Here is a tiny trained network, its code and every weight. The questions are about switching its units off for an input and a target symbol, where a switched-off unit gives its printed mean instead of its output.

import numpy as np


def w(rows, s, z=0):
    codes = np.array(rows[::2]) - 128.0
    scale = np.full(codes.shape[1], s)
    scale[-1] = z or s
    return codes * scale


def f(y):
    return y / 2 * (1 + np.tanh(0.7978845608 * (y + 0.044715 * y**3)))


def softmax(a):
    e = np.exp(a - a.max(-1, keepdims=True))
    return e / e.sum(-1, keepdims=True)


def log_softmax(a):
    a = a - a.max(-1, keepdims=True)
    return a - np.log(np.exp(a).sum(-1, keepdims=True))


def net(x, mask):
    ids = ['ΛΦεπψω'.index(c) for c in x.split()]
    T = len(ids)
    res = E[ids] + P[:T]
    r = res
    for j in range(2):
        rows = slice(2 * j, 2 * j + 2)
        q, k, v = (r @ M[0][rows].T for M in (Q, K, V))
        z = softmax(np.where(np.tri(T) > 0, q @ k.T / 2**0.5, -1e9)) @ v
        o = O[0][rows]
        res = res + np.where(mask[j], z, o[:, -1]) @ o[:, :-1]
    y = f(res @ A[0][:, :-1].T + A[0][:, -1])
    res = res + np.where(mask[2:26], y, B[0][:, -1]) @ B[0][:, :-1]
    return log_softmax(res[-1] @ U[:, :-1].T + U[:, -1])


Q, K, V, O, A, B = {}, {}, {}, {}, {}, {}
E = w([
[172,202,173,114],'Λ',
[107,231,244,165],'Φ',
[107,107,1,156],'ε',
[187,209,131,208],'π',
[126,99,57,212],'ψ',
[135,82,109,143],'ω',
],0.014)
P = w([
[224,1,167,100],'0',
[58,87,187,218],'1',
[183,210,109,52],'2',
[238,83,147,237],'3',
[31,157,160,210],'4',
[139,235,94,66],'5',
[215,73,147,230],'6',
[16,157,151,207],'7',
[136,199,98,35],'8',
],0.0095)
Q[0] = w([
[254,94,123,115],'head 0',
[163,135,80,195],'head 0',
[171,155,140,37],'head 1',
[81,120,194,161],'head 1',
],0.009)
K[0] = w([
[26,115,111,50],'head 0',
[117,162,150,160],'head 0',
[255,94,210,87],'head 1',
[142,225,220,171],'head 1',
],0.0076)
V[0] = w([
[135,1,221,58],'head 0',
[58,196,147,121],'head 0',
[149,184,10,72],'head 1',
[113,149,185,146],'head 1',
],0.0079)
O[0] = w([
[43,62,122,31,55],'head 0',
[178,71,191,151,57],'head 0',
[247,169,52,138,1],'head 1',
[85,254,167,172,175],'head 1',
],0.0084,0.0034)
A[0] = w([
[106,79,182,66,6],'neuron 0',
[179,48,207,135,47],'neuron 1',
[61,137,169,188,175],'neuron 2',
[71,104,50,140,132],'neuron 3',
[153,193,212,196,198],'neuron 4',
[154,57,161,158,63],'neuron 5',
[133,90,150,102,85],'neuron 6',
[31,87,112,162,80],'neuron 7',
[144,184,84,29,88],'neuron 8',
[95,66,179,181,106],'neuron 9',
[247,132,236,59,68],'neuron 10',
[37,149,130,100,134],'neuron 11',
[103,19,147,45,111],'neuron 12',
[130,86,150,48,29],'neuron 13',
[95,162,111,201,87],'neuron 14',
[123,254,140,135,68],'neuron 15',
[86,64,158,186,84],'neuron 16',
[107,51,132,81,11],'neuron 17',
[132,45,18,175,177],'neuron 18',
[86,253,164,91,71],'neuron 19',
[232,71,65,119,19],'neuron 20',
[105,150,11,76,163],'neuron 21',
[146,48,89,90,19],'neuron 22',
[107,118,141,151,63],'neuron 23',
],0.011)
B[0] = w([
[158,63,166,186,131],'neuron 0',
[101,105,185,221,129],'neuron 1',
[120,137,174,141,202],'neuron 2',
[146,188,141,156,146],'neuron 3',
[174,109,127,87,251],'neuron 4',
[35,149,190,209,129],'neuron 5',
[187,71,65,129,124],'neuron 6',
[130,153,40,163,149],'neuron 7',
[171,11,203,104,135],'neuron 8',
[135,81,166,172,153],'neuron 9',
[51,212,118,243,138],'neuron 10',
[122,141,85,63,156],'neuron 11',
[79,175,140,149,145],'neuron 12',
[127,61,120,182,130],'neuron 13',
[103,118,143,100,161],'neuron 14',
[65,126,117,173,179],'neuron 15',
[178,101,124,128,146],'neuron 16',
[73,65,159,131,132],'neuron 17',
[99,82,83,172,180],'neuron 18',
[174,61,71,152,176],'neuron 19',
[83,190,154,245,136],'neuron 20',
[138,104,159,68,152],'neuron 21',
[212,160,129,173,131],'neuron 22',
[47,116,103,239,124],'neuron 23',
],0.012,0.019)
U = w([
[2,203,177,128,219],'Λ',
[88,141,235,172,51],'Φ',
[131,181,102,212,24],'ε',
[147,107,107,52,254],'π',
[113,134,54,130,97],'ψ',
[80,64,135,128,55],'ω',
],0.0098,0.0085)

Each question gives the input, a string of symbols that net reads in full, and the target symbol t.
The units are the heads (2 rows each of Q, K, V and O) and the neurons (one row each of A and B). Each row of codes is followed by its name. A weight is (code - 128) times the scale printed after its matrix; where a second scale follows, it is the last column's (O, A, B and U).
mask holds one flag per unit, heads first, then neurons. A switched-off unit (its flag False) gives its mean, the last column of its rows in O or B, instead of its output. The means were averaged over made-up inputs and are rounded, as every weight is.
A unit's drop is (log p(t) with every unit on - log p(t) with that unit switched off) / (log p(t) with every unit on - log p(t) with every unit switched off).
The circuit of an input: a set's keep is (log p(t) with only the set's units on - log p(t) with every unit switched off) / (log p(t) with every unit on - log p(t) with every unit switched off). Starting from the 12 units with the biggest drops (on a tie, the unit counted first), units are removed one at a time, each time the one whose removal leaves the highest keep (on an exact tie, the one counted first), for as long as the keep stays at least 0.8.
circuit, biggest first: the units of the circuit, biggest drop first
k most important neurons: the k neurons with the biggest drops, biggest first
heads that matter: for each layer, one digit per head in row order, 1 if its drop is at least 0.15 and else 0, layers parted by /
drop of u: that unit's drop, to one decimal
input π Φ ω π π Λ, target ε: circuit, biggest first : (head 0; neuron 10; neuron 19)
input ε ε π ω π ε ω, target ε: heads that matter : 01
input ε Φ ε Λ Λ, target π: heads that matter : 00
input ω ε π π π ε Λ, target ε: heads that matter : 11
input ω π Φ ω ε ω ψ, target ε: 2 most important neurons : (neuron 20; neuron 18)
input ω Λ Φ ω Φ ω ψ π, target Φ: 4 most important neurons : (neuron 2; neuron 15; neuron 18; neuron 4)
input ψ π Φ ε ω ψ ω, target ε: circuit, biggest first : (head 1; neuron 20; head 0)
input ω ω ε ω π π, target π: heads that matter : 01
input π ω Φ π Φ π Λ, target Φ: heads that matter : 10
input ω Φ Φ π ψ π ε Λ, target π: 2 most important neurons : (neuron 4; neuron 19)
input ω Φ ψ π ω ω ω, target Φ: heads that matter : 10
input Λ ω ω Λ, target Λ: circuit, biggest first : (neuron 10; neuron 19)
input ω ψ π ε ω ω π Φ, target ω: circuit, biggest first : (neuron 19; head 1)
input Φ π ω ω ψ Φ ω, target Φ: circuit, biggest first : (head 0; neuron 5; neuron 1)
input π ψ Φ ω π ω π, target Φ: most important neuron : (neuron 19)
input Λ π Φ, target ε: drop of neuron 20 : -0.1
input ε Φ Φ ψ, target Φ: drop of neuron 14 : 0.0
input ε ε Λ ω ε π Φ Φ, target ω: drop of neuron 19 : 1.5
input ω ω Λ ω ω, target Λ: drop of neuron 2 : 0.2
